Here is a tiny trained network, its code and every weight. The questions are about switching its units off for an input and a class, where a switched-off unit gives its printed mean instead of its output.

import numpy as np


def w(rows, s, z=0):
    codes = np.array(rows[::2]) - 128.0
    scale = np.full(codes.shape[1], s)
    scale[-1] = z or s
    return codes * scale


def f(y):
    return y / 2 * (1 + np.tanh(0.7978845608 * (y + 0.044715 * y**3)))


def log_softmax(a):
    a = a - a.max(-1, keepdims=True)
    return a - np.log(np.exp(a).sum(-1, keepdims=True))


def net(x, mask):
    res = np.array(x, float).reshape(1, 4) / 4 @ E
    y = f(res @ A[0][:, :-1].T + A[0][:, -1])
    res = res + np.where(mask, y, B[0][:, -1]) @ B[0][:, :-1]
    return log_softmax(res[-1] @ U[:, :-1].T + U[:, -1])


A, B = {}, {}
E = w([
[83,147,153,116,154,150,191,131,113,211,154,172],'x0',
[129,157,75,219,101,208,135,165,123,137,79,124],'x1',
[102,150,169,103,7,95,147,146,88,115,105,38],'x2',
[118,160,117,130,131,114,113,136,108,122,136,135],'x3',
],0.019)
A[0] = w([
[46,142,99,227,109,193,168,143,98,192,87,160,102],'n0',
[70,116,160,88,54,95,204,153,14,234,82,111,114],'n1',
[202,78,165,108,110,50,1,102,152,38,108,118,253],'n2',
[227,124,19,106,188,135,50,96,195,125,113,208,250],'n3',
[230,109,53,208,103,182,70,161,126,63,65,36,181],'n4',
[142,147,112,183,113,181,190,185,70,193,95,132,87],'n5',
[171,125,123,120,208,169,121,103,140,213,230,249,233],'n6',
[74,92,169,57,164,48,168,111,125,139,220,157,220],'n7',
],0.0083,0.0068)
B[0] = w([
[92,121,105,183,115,133,176,105,118,170,81,151,207],'n0',
[36,92,157,76,113,83,158,147,117,100,110,141,196],'n1',
[159,97,133,108,94,50,48,74,115,141,140,62,224],'n2',
[169,46,167,218,197,117,95,126,95,112,149,165,250],'n3',
[109,156,112,178,62,113,68,209,125,84,87,150,237],'n4',
[72,112,140,130,105,142,139,65,126,154,52,145,187],'n5',
[136,162,111,170,175,139,129,102,150,186,175,153,254],'n6',
[163,154,171,86,183,123,164,171,160,108,248,101,204],'n7',
],0.014,0.024)
U = w([
[212,55,168,136,181,78,47,47,79,133,170,118,253],'0',
[139,110,108,34,76,78,68,60,115,102,147,5,133],'1',
[163,186,114,101,244,175,185,119,190,186,202,131,98],'2',
[93,100,184,61,157,117,234,205,143,75,187,121,66],'3',
[134,64,72,214,176,182,38,203,102,74,105,194,186],'4',
[124,188,88,132,47,131,102,227,130,56,73,98,28],'5',
[131,141,29,183,169,254,183,69,143,210,103,193,148],'6',
[76,108,126,113,108,145,210,89,79,162,46,121,97],'7',
],0.0091,0.0026)

Each question gives the input, the list of numbers given to net, and the class t.
The units are the neurons (one row each of A and B). Each row of codes is followed by its name. A weight is (code - 128) times the scale printed after its matrix; where a second scale follows, it is the last column's (A, B and U).
mask holds one flag per neuron, in row order. A switched-off neuron (its flag False) gives its mean, the last column of its row in B, instead of its output. The means were averaged over made-up inputs and are rounded, as every weight is.
A unit's drop is (log p(t) with every unit on - log p(t) with that unit switched off) / (log p(t) with every unit on - log p(t) with every unit switched off).
The circuit of an input: a set's keep is (log p(t) with only the set's units on - log p(t) with every unit switched off) / (log p(t) with every unit on - log p(t) with every unit switched off). Starting from all 8 units, units are removed one at a time, each time the one whose removal leaves the highest keep (on an exact tie, the one counted first), for as long as the keep stays at least 0.8.
circuit, biggest first: the units of the circuit, biggest drop first
k most important neurons: the k neurons with the biggest drops, biggest first
drop of u: that unit's drop, to one decimal
input [1,7,5,2], class 7: circuit, biggest first -> [n5]
input [1,-1,1,-4], class 3: circuit, biggest first -> [n2 n3]
input [2,1,-2,1], class 6: 3 most important neurons -> [n2 n7 n4]
input [-8,3,1,0], class 5: circuit, biggest first -> [n4 n6]
input [1,-1,-4,-6], class 2: circuit, biggest first -> [n2 n4]
input [2,1,-6,5], class 6: 2 most important neurons -> [n2 n6]
input [1,8,-7,4], class 6: 4 most important neurons -> [n0 n6 n5 n2]
input [0,1,7,-4], class 5: 3 most important neurons -> [n7 n2 n0]
input [0,6,6,8], class 5: 3 most important neurons -> [n4 n6 n3]
input [2,6,-8,-6], class 6: drop of n6 -> 0.5
input [3,1,7,3], class 7: drop of n7 -> 0.6
input [-6,6,7,-8], class 5: drop of n4 -> 0.3
input [8,-4,0,-8], class 2: 2 most important neurons -> [n6 n4]
input [-7,-6,2,3], class 1: most important neuron -> [n3]
